Each row of numbers stands for one thing and depends on some of the facts below. Use the named rows to name the rest.

Named rows:
gese: [ -8 -16 -16 -12  29  -3  11 -29 -16  -6 -27  18 -15  17  -8 -19  14 -19
  10  21 -25  19 -15   0  14   1   4]
druzil: [ 13 -21   0  -7  42  -9 -27  -2   5 -28  16 -17 -16  -8 -10 -15  -6  -4
   6   7  23   1 -16   3  16  18  -6]
flivan: [ -4 -11   6   6  -3  -1 -33  26  17 -23  14 -39   2 -18  13 -12   1   1
 -30 -31  27 -26   5 -15  -5  33 -14]
mubrugo: [  9 -14 -22  -4  30  -8  10 -23 -16  -5  10  10 -16  -4  -4  -6  14  -3
  23  23 -13  21 -19   9   5  -9   4]
stakler: [ -4  -9 -10   9 -26 -32  19  -3  11   7 -11  -5  27 -32  10  -4 -19   2
  26  10  14  14 -13  21 -12  21  22]
gridok: [  3  10 -15  41 -12 -25  44 -10 -25  35 -13  26  19 -25  -3  32 -31  -8
  33  19 -23  21  -8  14   2 -13  33]
fofla: [ -1  11   1  28 -22 -15  41  -3 -19  51 -13  13  34 -31   2  31 -29   2
  13   5 -27   0   0   7 -21  -8  23]
veve: [ -1  -5  -3  -2 -20 -28  20  -5  12  13 -13  -8  30 -32   9  -1 -15   9
  23  15   8   3 -12  20 -18  23  16]
noklak: [  5 -34  -1   6  15  -3 -29   1   9 -24  18 -22  -7 -11  -5 -22 -16  -5
  -9 -17  35  -5 -11   4   5  22  -1]
tenol: [-17   8  -9  19 -52 -31  15  22  21   3 -14 -16  31 -36  28   5 -11   4
   8 -10  13  -4   1   7 -20  32  15]
dresin: [  2   8 -24  25  13 -27  52 -24 -35  37 -12  30   9 -26   0  24  -7  -9
  40  33 -52  22 -20  12  -6 -11  24]
nimi: [  -8  -17  -15   44   36   -1   59    3  -87   42   40   60   28  -11
   -5   49  -40  -35   16   -6 -105    5   14  -29   25  -51   23]
dresutis: [  8  28  18  20  -3   9  -8  14  26  -9  -2   0 -12  18  13  25 -19   9
  28  12  13 -27  13  -4  21   9   4]
fibris: [-27 -15  24   0  17   4  37 -29  49  26 -74   9  -4   8  25 -16  -1 -14
  53  48 -23 -17 -10  -8  22  53  22]
nadizi: [-27  11   9  12 -39 -20  21  21  34  18 -22 -21  29 -38  37   0   2  -1
  10  -3   7  -6   8  -8 -11  43  12]
vobu: [  5  18  -3  28  -2 -24  42 -10 -22  42 -11  23  22 -24  -2  37 -27  -1
  31  23 -32  10  -6  11  -5 -10  23]
ruti: [ -8  -3 -32  -2   9 -12  -8 -42 -57 -44 -56  35   0  49   4 -38 -29 -32
 -10  10 -29  20 -17  30  -2 -23  26]

Facts:
β: is of sort; ζ: refers to; Ω: is directly followed by; Φ: points at
badrin β:29 Ω:giklam
bevok β:930 Ω:flivan
botro β:875 Ω:tenol Φ:nopus,nadizi
brafofal β:167 ζ:steri,gamim
braretu β:734 ζ:skiflok Ω:skiflok
bresok β:167
bretrok β:734
brisken β:29 Ω:stepur Φ:tirudru
brivon β:875
bropon β:616 ζ:sobi,plazer Φ:gesan
brorok β:734 Φ:tirudru,brisken
brotok β:875 Ω:kegu
bubas β:29 ζ:dedro
bulo β:930
buvor β:29
dapul β:29 ζ:zoka
dedro β:930 Ω:fadrar
deskuplol β:29 Φ:brisken
detrus β:167 ζ:flatok,rubron Ω:gebok Φ:grarar,dotrim,brorok
dotrim β:930 Ω:dovis Φ:plomir
dovis β:616 ζ:lazuk Ω:lazuk Φ:nadizi,zefugun
dramuk β:930 ζ:sagrim Ω:sagrim
dranor β:930 Φ:skopluzir,zaku
dresin β:930
dresutis β:875
droplo β:167 Φ:nopus,koli
droplus β:616 Ω:badrin Φ:taklo
drustek β:616 Ω:gesan
druzil β:167
duflil β:29 Ω:voflun
duka β:167 Ω:taklo
fadrar β:616 Ω:bubas
fakor β:734
fenel β:734 Ω:kletrar
fepen β:875 ζ:vasa,miston Ω:rugrum
fesi β:875 Φ:droplus
fibris β:167 Φ:dresutis,reflas,zuti,groben
fladir β:930 ζ:fibris Ω:fibris
flatok β:29 Ω:detrus
flimitron β:875 Ω:noklak
flivan β:734 Ω:zuti
flonugo β:734 ζ:fladir Ω:fladir
flustobri β:734 ζ:kugru Ω:treluk
fofla β:616 Ω:dranor
fuso β:167 ζ:lazuk Ω:dotrim
fuzir β:930 ζ:deskuplol Ω:deskuplol
gabolak β:29
gamim β:734
gastos β:167 Ω:gabolak
gebok β:167 Φ:brorok,taklo
gesan β:734 Ω:plabrin Φ:gamim
gese β:930 ζ:trega Φ:detrus,zirem
giklam β:734 ζ:badrin,droplus,gumu Ω:vobu
gizam β:875 Φ:tralis
gralil β:734
grarar β:29 Ω:gizam Φ:ruti,nopus,kefun
greseflum β:734
gretuk β:930 Ω:kuvam
gridis β:930
gridok β:167 ζ:treluk
grimis β:930
groben β:167 ζ:koli
grogrom β:616 ζ:veni Ω:veni
grubas β:875 ζ:rebi Ω:rebi
grubazo β:616 Φ:gebok,brisken
gruve β:930 Ω:nimi
gumu β:875
gunen β:29 ζ:zefem
guster β:875
kadun β:167
kefun β:875 Φ:bropon
kegu β:734 Ω:drustek
kize β:734 ζ:trato Ω:trato
klaklon β:930 ζ:kloplak
kleskal β:875
kletrar β:167 ζ:fenel
kletrom β:875 ζ:lazuk
klibribrek β:875 ζ:pozur Ω:nadizi Φ:dotrim,rusko
klodo β:875 Ω:flatok
kloplak β:616 ζ:klaklon Ω:klaklon Φ:dovis,braretu,trato
klustus β:167 Ω:rafla Φ:braretu,zuti
kofitil β:930
kogu β:167 ζ:tralis Φ:plomir,brisken
koli β:167
kugru β:734 ζ:flustobri Ω:gridok
kuvam β:616 Ω:vopus Φ:potustam
lazuk β:616 ζ:dotrim Ω:mobre
logra β:734
melin β:875 Ω:duflil
miston β:29 ζ:rugrum,grimis Ω:fepen
mobre β:734 ζ:lazuk Ω:kletrom
mubrugo β:930
mufir β:875 ζ:dapul Ω:sabril
mukil β:616 Ω:pamok
nadizi β:734
navuk β:875
nebi β:29 Ω:gridis
nimi β:930 ζ:gumu Ω:gumu
ninen β:616
nobra β:930 Ω:nopus
noklak β:616 ζ:flimitron Ω:veve
nopus β:616 ζ:fenel,kletrar Ω:skamar Φ:plomir,grubazo,taklo
nubuk β:930
pamok β:29 Ω:stakler
pasar β:734 Ω:fofla
pevam β:734
plabren β:167
plabrin β:875 Φ:dresutis,skopluzir,noklak
plazer β:875 ζ:tozifes,bropon Ω:tozifes
plofli β:875 ζ:kofitil
plomir β:29 ζ:rotar,zirem
potustam β:734 ζ:plabren
pozur β:734 Ω:klibribrek
rafla β:930
rebi β:734 ζ:grubas
reflas β:875 Φ:gebok
reklo β:930 Ω:pasar
repigren β:930
rotar β:167
rubron β:167 ζ:klodo,tigre Ω:tigre
rugrum β:875 ζ:vasa Ω:grimis
rusko β:29
ruti β:930 ζ:plofli,kofitil Φ:gesan,kogu
sabril β:29 Ω:dapul
sagrim β:167
skamar β:734 Ω:fenel
skelos β:875 Φ:braretu
skiflok β:29 ζ:braretu Ω:nubuk
skopluzir β:734 Ω:tralis Φ:kogu
skuri β:167
sobi β:29 Ω:plazer
stakler β:616 ζ:pamok Ω:reflas
stepur β:734
steri β:930
stuklun β:930
taklo β:875
tastin β:875 Ω:kogu Φ:gamim,klustus,droplo,fibris
tenol β:734 ζ:zigrim Ω:dresin
tigre β:875 ζ:rubron Ω:klodo
tirudru β:930 Ω:reklo
tozifes β:167 ζ:sobi Ω:bropon
tralis β:875 Ω:tastin Φ:zuti,pevam
trato β:29 ζ:kize
trega β:167 ζ:gese
treluk β:930 ζ:kugru Ω:kugru
tronan β:167 ζ:stepur Ω:brisken
trudras β:29
tudofik β:616
vasa β:734 Ω:miston
vazal β:616
veni β:616 Φ:kefun
veve β:616 Ω:fakor
vobu β:167 Ω:gruve
voflun β:734
vopus β:167 Ω:brivon Φ:pasar,buvor
vorur β:616
vutek β:734
zafan β:734
zafla β:167 Ω:druzil
zaku β:930 ζ:plomir
zefem β:875
zefugun β:930 Φ:dresutis,kogu
zigrim β:167 Ω:botro
zirem β:734 Φ:fibris
zofli β:167
zoka β:29 ζ:sabril Ω:mufir
zupon β:29
zuti β:29 Ω:klustus Φ:nadizi,taklo

Rows to name:
No name comes twice in this set of rows, the named rows included.
[ -9   3  -1  22 -39   3  -5  22   5  -4   9 -15   9 -13  16   2  -4   3
 -19 -29  16 -10  14  -6 -11   4   3] -> potustam
[  7 -29   6  -4  22  -2 -29   3   8 -19  18 -27  -3 -13  -6 -20  -9  -1
 -13 -13  28 -10  -9   2   1  20  -7] -> fadrar
[-24   2  32   6 -17  31   5   6  28  16 -47 -14   2  13  27  -7   9  -4
 -24  -8 -12 -44  23 -28  -5  27   0] -> zirem
[  4  64  37  99  24   7  33  33 -15  53  13  62  -7  -7   0 101 -74  -8
  -7 -48 -61  13   5 -18   3 -38 -13] -> kletrom
[  0   0   2  -9 -53  40 -23  17  19 -24  33 -11 -12  22  11 -16  25  20
 -29 -33  43  -5  25  -5  -8 -27  -7] -> flonugo
[-20  44  13  27 -15 -23  39  26  15  46 -55  22  19  -2 -15  59 -13 -14
  14   9 -28   5  22 -31  27  20   3] -> reflas
[ 23  20  11  18  28 -12 -39  23  19 -37  -2 -33 -17 -12   1  23  -5   6
  -5  11  42 -15  -1 -13  29  25  -7] -> tigre
[-10  20   4   1 -39 -27  15  19  20  13 -17 -24  35 -38  30   9   2  14
   5   2  -1 -21   3   2 -30  34   5] -> stepur
[-21   6   8  40  35  -6  51  13 -48  95 -39  40  13 -12 -73  71 -10 -40
 -42 -21 -71  32  21 -61  31 -15 -14] -> gebok
[ -2  17 -10  61   7 -16  39  -8 -71  52 -58  43  20  -5 -43  57 -41 -35
 -38  -7 -51  29   6 -19  13 -32  22] -> detrus
[ -6  -5 -16  28 -20 -17  50 -13 -33  48 -16  12  29 -38   5  17 -11  -2
   5   6 -42   6  -7   7 -30  -6  25] -> dapul
[ 18 -13  -5 -22  -8  32 -18 -12   8 -27  35  12 -28  34 -13 -19  19  13
   6   5  38  21   2  13  14 -42   1] -> tronan
[-33 -33  36 -94  -4  35  -3  26  20  -6  29  11  34  29  -6 -38  55 -15
 -39 -12   3  26  47 -47  38 -28 -23] -> droplus
[-11  38  19   1   1  -6  -9  23  18  -3 -25   1   2  12  -1  20  -2 -11
  -4   3  13   8  19 -21  31   7  -3] -> fesi
[ 17  49   9  14  -7 -36   8  16  26  -1 -33 -16  17 -31  18  45  -5  19
  29  42  16 -11  -2   3   6  28  13] -> klodo

Now the same things, written a new way:
Named rows:
tronan: [  5 -13   6  16   1  -1   1   1   0  -7  -3  -7  -8  -7  -9  -1  -6 -15
   4  -2 -25  -8   4  -4 -12  10  -8]
ninen: [ 2 -1 -7 -2  4 -2  1 -6  4  3  3  0 -2 -1  4  1  2  4  0 -1 -8  1  6  5
 -1  1  2]
navuk: [ -2   0 -10  -3  -1   1  -6  -8   3   5  -7  -1  -1   0  -4  -3   3   7
  -2  -1  -3  -3   5   2   5   0   4]
dovis: [-8  2  2 -5 10  0 18  9  3  6 -4  0  2  7 -3  4  6  0 13 -4  0  0 -3  1
  6 -7  3]
gizam: [-11   1  -1   5  -2   6   0   1   4   0 -10  -1  -2   4  -5  -1   0  -9
  -3  -4 -10  -8  -1  -2   5  -3   0]
tralis: [-15   0   7   3  -8  13  -1   3   0   0 -11   1  -2   3   1   3   4 -12
  -8  -6 -10  -7   5  -2   6 -13   0]
vazal: [ 3 -1 -6 -2  5 -3  2 -6  4  3  4 -1 -2 -2  4  2  2  4  0 -1 -8  1  5  5
 -3  1  1]
steri: [  7  -8   2   0  -9   5 -16  -2  -8  -3   3   1   4  -5   3  -1   3   7
  -7   5   9  -1   5   0  -6  -5  -5]
braretu: [  2 -10  14  14  -6   2   3   4   2  -5   1  -3 -15  -4  -3   4  -9 -22
  -4  -6 -26  -5  14  -8  -7   0  -1]
skelos: [-10   0  -4  -1  -1   6  -3  -2   4  11  -6  -1   1   6  -6  -4   4   3
  -1  -5  -4  -6   5   3   7  -9   0]
nimi: [  0  12   0 -25   9 -13  10   4 -11  16  -4  14  18   9   1   3  13  41
  12   6  66  20 -18   3  24  -7   8]
fadrar: [  0   0  -3   5   5   0   5  -1   3  -6  -2  -1  -6  -3   5   3  -2  -7
  -1   0 -14  -1   2   1  -4   4  -1]
veve: [-2  4 -3 -4  6 -2  9  0  1 -1 -1  4 -1  0  8  5  0  3  1  1  3  5 -3  3
  4  1  4]
giklam: [ 0  6  0 -2  5 -7 11  0 -1  6  3  1 -2  2 -2 -2 -4  3  4 -5  4  7 -4 -3
  3  3  3]
plabrin: [-12  16  -5 -19   4   0   9   7  -1  14  -7  12  11  17   4   3   7  23
   7   2  41   8 -12   1  27 -13  14]
fesi: [-6  1 -9 -7 -5  4 -4 -4  5  7 -4 -1  4  3 -8 -4  8  3  0 -1 -5 -5  3  5
  4 -4  4]
buvor: [ 2  0 -5 -2  5 -5 -3 -4  4  1  2 -9 -2 -1  1  0  1  4 -3  0 -5  0  3  6
 -1  0  2]

Rows to name:
No name comes twice in this set of rows, the named rows included.
[ -8   3  -7  -4  -4   3  -2  -5   0  -4  -9  -2   0  -5  -7   0   7  -9
  -4  -2 -10  -2   0   6   1   5   3] -> taklo
[ -5  -1  -9 -11  -4   5  11   8   0  -5   1  -6   8  -2  -6  -1  14 -13
  14   1 -15  -4  -7  10  -9   7   1] -> nopus
[-14  10  -3 -14  -5   2   6   1   1  11  -6   6   9   9   0  -3  11  10
   5  -3  25   4  -9   8  20 -10   7] -> reflas
[ -2   7   6 -16   2  -1   4  11  -8  10   0  12  17  11   2   3  10  25
   9   7  52  10 -14   0  17 -11   5] -> dranor
[ -9  34 -12 -37   6  -6  11  -1  -6  20  -4  25  18  16  15   6  10  45
  -1   6  76  29 -16   7  37 -14  21] -> gumu
[ -3   9  -1 -14   9  -8   7   3   2   0   1   2   0   3   8   7   4  13
   1   2  23  11  -6   3  14  -5   9] -> dapul
[-2  7  0 -5  3 -2 -1  0  3 -7  4  1 -3  1 11  6 -1 -1 -8  4  9  6 -4  2
  4 -4  5] -> sabril
[ -1  -5   6  17  -3  10   0  10   8  -6   7  -4  -5   7  -3  -3 -13 -24
   4  -1 -26 -15   0 -12 -10  -1  -3] -> skopluzir
[  0  -5  -1  13   4  -1  -5  -1   5 -13  -3 -13  -9  -6  -1   1  -6 -18
  -6   0 -27  -8   3   0  -9   7  -4] -> nebi
[  0  12  -1 -19   2  -3  11   5 -14  11  -2  11  11   6  14   2   6  28
   8   3  44  17  -9   0  12  -4   8] -> kletrar
[ -1  -7   4  -8  -6  -1   9  12   4   5  10   6   9  14   4  -3   5  10
  23   4  32  -1 -15  -3  12  -6   4] -> kogu
[  8 -12  15  16  -9   3 -15   0   0 -16  -2   0  -4 -10  -7   3  -6 -19
 -10   6 -14 -10   8  -2 -12   3  -8] -> dedro

